Below are the code and all the weights of a small trained network. Each question names an input and a target symbol and asks about switching units off, where a switched-off unit gives its printed mean instead of its output.

import numpy as np


def w(rows, s, z=0):
    codes = np.array(rows[::2]) - 128.0
    scale = np.full(codes.shape[1], s)
    scale[-1] = z or s
    return codes * scale


def f(y):
    return y / 2 * (1 + np.tanh(0.7978845608 * (y + 0.044715 * y**3)))


def softmax(a):
    e = np.exp(a - a.max(-1, keepdims=True))
    return e / e.sum(-1, keepdims=True)


def log_softmax(a):
    a = a - a.max(-1, keepdims=True)
    return a - np.log(np.exp(a).sum(-1, keepdims=True))


def net(x, mask):
    ids = ['βγζηθλπτψω'.index(c) for c in x.split()]
    T = len(ids)
    res = E[ids] + P[:T]
    r = res
    for j in range(2):
        rows = slice(2 * j, 2 * j + 2)
        q, k, v = (r @ M[0][rows].T for M in (Q, K, V))
        z = softmax(np.where(np.tri(T) > 0, q @ k.T / 2**0.5, -1e9)) @ v
        o = O[0][rows]
        res = res + np.where(mask[j], z, o[:, -1]) @ o[:, :-1]
    y = f(res @ A[0][:, :-1].T + A[0][:, -1])
    res = res + np.where(mask[2:18], y, B[0][:, -1]) @ B[0][:, :-1]
    return log_softmax(res[-1] @ U[:, :-1].T + U[:, -1])


Q, K, V, O, A, B = {}, {}, {}, {}, {}, {}
E = w([
[104,208,171,65,117,153],'β',
[232,135,94,66,164,14],'γ',
[73,135,182,85,67,204],'ζ',
[135,107,168,124,69,144],'η',
[139,136,160,111,92,143],'θ',
[202,65,89,150,125,122],'λ',
[147,199,225,135,63,90],'π',
[86,157,250,119,3,148],'τ',
[134,146,90,52,152,154],'ψ',
[221,92,185,149,71,42],'ω',
],0.0079)
P = w([
[118,143,91,181,71,108],'0',
[186,158,232,86,170,156],'1',
[163,192,37,139,75,230],'2',
[200,148,223,90,169,161],'3',
[96,123,141,185,103,65],'4',
[137,18,93,9,118,127],'5',
[57,189,49,120,147,119],'6',
[249,184,226,122,179,177],'7',
[67,94,164,183,146,68],'8',
[184,75,173,29,94,133],'9',
[87,118,116,151,153,146],'10',
[241,214,235,102,184,150],'11',
[94,101,132,158,160,143],'12',
],0.012)
Q[0] = w([
[24,31,13,94,45,68],'H0',
[151,42,219,24,126,128],'H0',
[240,242,212,176,197,178],'H1',
[53,158,50,255,156,113],'H1',
],0.0086)
K[0] = w([
[243,216,63,70,67,229],'H0',
[10,184,21,136,137,99],'H0',
[30,18,208,173,185,33],'H1',
[255,86,214,78,83,161],'H1',
],0.0078)
V[0] = w([
[70,32,70,142,76,132],'H0',
[83,255,185,104,143,142],'H0',
[96,108,35,63,170,229],'H1',
[188,79,78,117,221,77],'H1',
],0.009)
O[0] = w([
[223,189,64,100,78,188,28],'H0',
[103,173,161,167,155,1,190],'H0',
[200,203,183,185,165,196,4],'H1',
[94,49,133,147,169,246,73],'H1',
],0.0095,0.003)
A[0] = w([
[136,111,103,188,116,168,253],'N0',
[126,126,248,133,128,105,224],'N1',
[208,150,133,61,99,176,89],'N2',
[51,106,165,252,100,167,115],'N3',
[148,181,147,132,63,120,99],'N4',
[47,76,97,110,118,159,70],'N5',
[90,184,95,182,36,145,102],'N6',
[151,143,161,92,254,122,143],'N7',
[138,76,141,141,86,95,206],'N8',
[162,65,164,63,169,137,141],'N9',
[74,103,60,143,81,91,72],'N10',
[91,164,138,60,121,103,194],'N11',
[193,113,97,36,89,151,131],'N12',
[89,137,41,122,82,51,129],'N13',
[41,77,81,166,88,103,110],'N14',
[178,162,107,176,107,82,191],'N15',
],0.0085,0.0051)
B[0] = w([
[59,186,48,70,234,138,147],'N0',
[124,140,75,87,195,189,254],'N1',
[137,152,168,240,3,105,179],'N2',
[118,228,53,117,67,107,156],'N3',
[207,81,154,126,125,182,148],'N4',
[203,190,75,121,54,114,142],'N5',
[121,48,157,127,157,162,131],'N6',
[173,81,198,152,228,199,181],'N7',
[77,138,112,91,170,151,203],'N8',
[59,63,175,209,122,158,190],'N9',
[199,147,184,147,180,186,153],'N10',
[137,87,116,79,119,72,218],'N11',
[102,134,115,175,13,115,197],'N12',
[43,164,98,164,104,241,205],'N13',
[214,171,149,138,157,129,181],'N14',
[118,191,59,108,142,169,188],'N15',
],0.0069,0.0076)
U = w([
[178,103,143,44,208,119,178],'β',
[79,12,193,123,174,180,163],'γ',
[215,172,127,124,101,100,39],'ζ',
[164,117,137,150,73,57,105],'η',
[180,102,164,110,98,72,149],'θ',
[99,144,172,254,74,129,25],'λ',
[62,107,98,70,155,87,195],'π',
[83,197,27,103,104,155,253],'τ',
[196,175,210,190,166,213,26],'ψ',
[66,44,120,123,47,50,10],'ω',
],0.0074,0.003)

Each question gives the input, a string of symbols that net reads in full, and the target symbol t.
The units are the heads (2 rows each of Q, K, V and O) and the neurons (one row each of A and B). Each row of codes is followed by its name. A weight is (code - 128) times the scale printed after its matrix; where a second scale follows, it is the last column's (O, A, B and U).
mask holds one flag per unit, heads first, then neurons. A switched-off unit (its flag False) gives its mean, the last column of its rows in O or B, instead of its output. The means were averaged over made-up inputs and are rounded, as every weight is.
A unit's drop is (log p(t) with every unit on - log p(t) with that unit switched off) / (log p(t) with every unit on - log p(t) with every unit switched off).
The circuit of an input: a set's keep is (log p(t) with only the set's units on - log p(t) with every unit switched off) / (log p(t) with every unit on - log p(t) with every unit switched off). Starting from the 12 units with the biggest drops (on a tie, the unit counted first), units are removed one at a time, each time the one whose removal leaves the highest keep (on an exact tie, the one counted first), for as long as the keep stays at least 0.8.
units of the circuit, in order: the units of the circuit, biggest drop first
unit that matters most: the unit with the biggest drop
top k neurons: the k neurons with the biggest drops, biggest first
drop of u: that unit's drop, to one decimal
input θ ω γ γ ζ λ γ ψ, target ζ: units of the circuit, in order => [H0; H1; N2]
input β ψ β θ λ ζ γ ζ γ γ γ ψ, target γ: units of the circuit, in order => [H1; N9]
input λ β ω γ, target λ: units of the circuit, in order => [H0; N2; N12; N9]
input β θ γ β τ, target τ: unit that matters most => N3
input ω ψ γ γ ζ η, target γ: units of the circuit, in order => [H1; N9]
input ψ η ψ θ, target ψ: units of the circuit, in order => [H1; N7]
input β ω γ ζ π λ γ β τ λ ζ θ, target τ: units of the circuit, in order => [H1; N13; H0]
input θ γ λ θ ψ ζ ψ λ τ ω λ γ, target τ: units of the circuit, in order => [H1; N13; N15]
input η γ λ η ω π, target λ: units of the circuit, in order => [H0; H1; N2; N12]
input γ θ γ λ ω ω ω γ ζ, target τ: units of the circuit, in order => [N3; H1; N5]
input τ τ γ γ λ, target τ: top 3 neurons => [N3; N13; N7]
input γ β ζ ω ζ β, target ζ: units of the circuit, in order => [H1; H0]
input β γ γ β η, target τ: top 2 neurons => [N3; N1]
input θ ψ γ ζ θ λ ω ψ β γ, target ω: unit that matters most => N12
input γ τ ζ ψ λ, target τ: top 2 neurons => [N15; N13]
input ψ η γ η ω ψ, target γ: top 2 neurons => [N9; N7]
input ψ λ θ β, target ψ: top 2 neurons => [N7; N2]
input γ π γ ψ λ γ λ θ, target λ: top 2 neurons => [N2; N12]
input β γ τ β ζ λ β λ λ γ λ β, target λ: top 2 neurons => [N2; N12]
input β β τ λ γ θ θ ω γ ω ψ λ, target γ: unit that matters most => H1
input λ γ π ψ λ ω π γ ω ω, target π: top 2 neurons => [N8; N1]
input ω ψ ψ θ, target ω: drop of H1 => 0.7
input λ ω ψ θ γ π γ γ ω γ γ γ, target ω: drop of H1 => 0.9
input ψ θ γ γ, target ψ: drop of H1 => 0.6
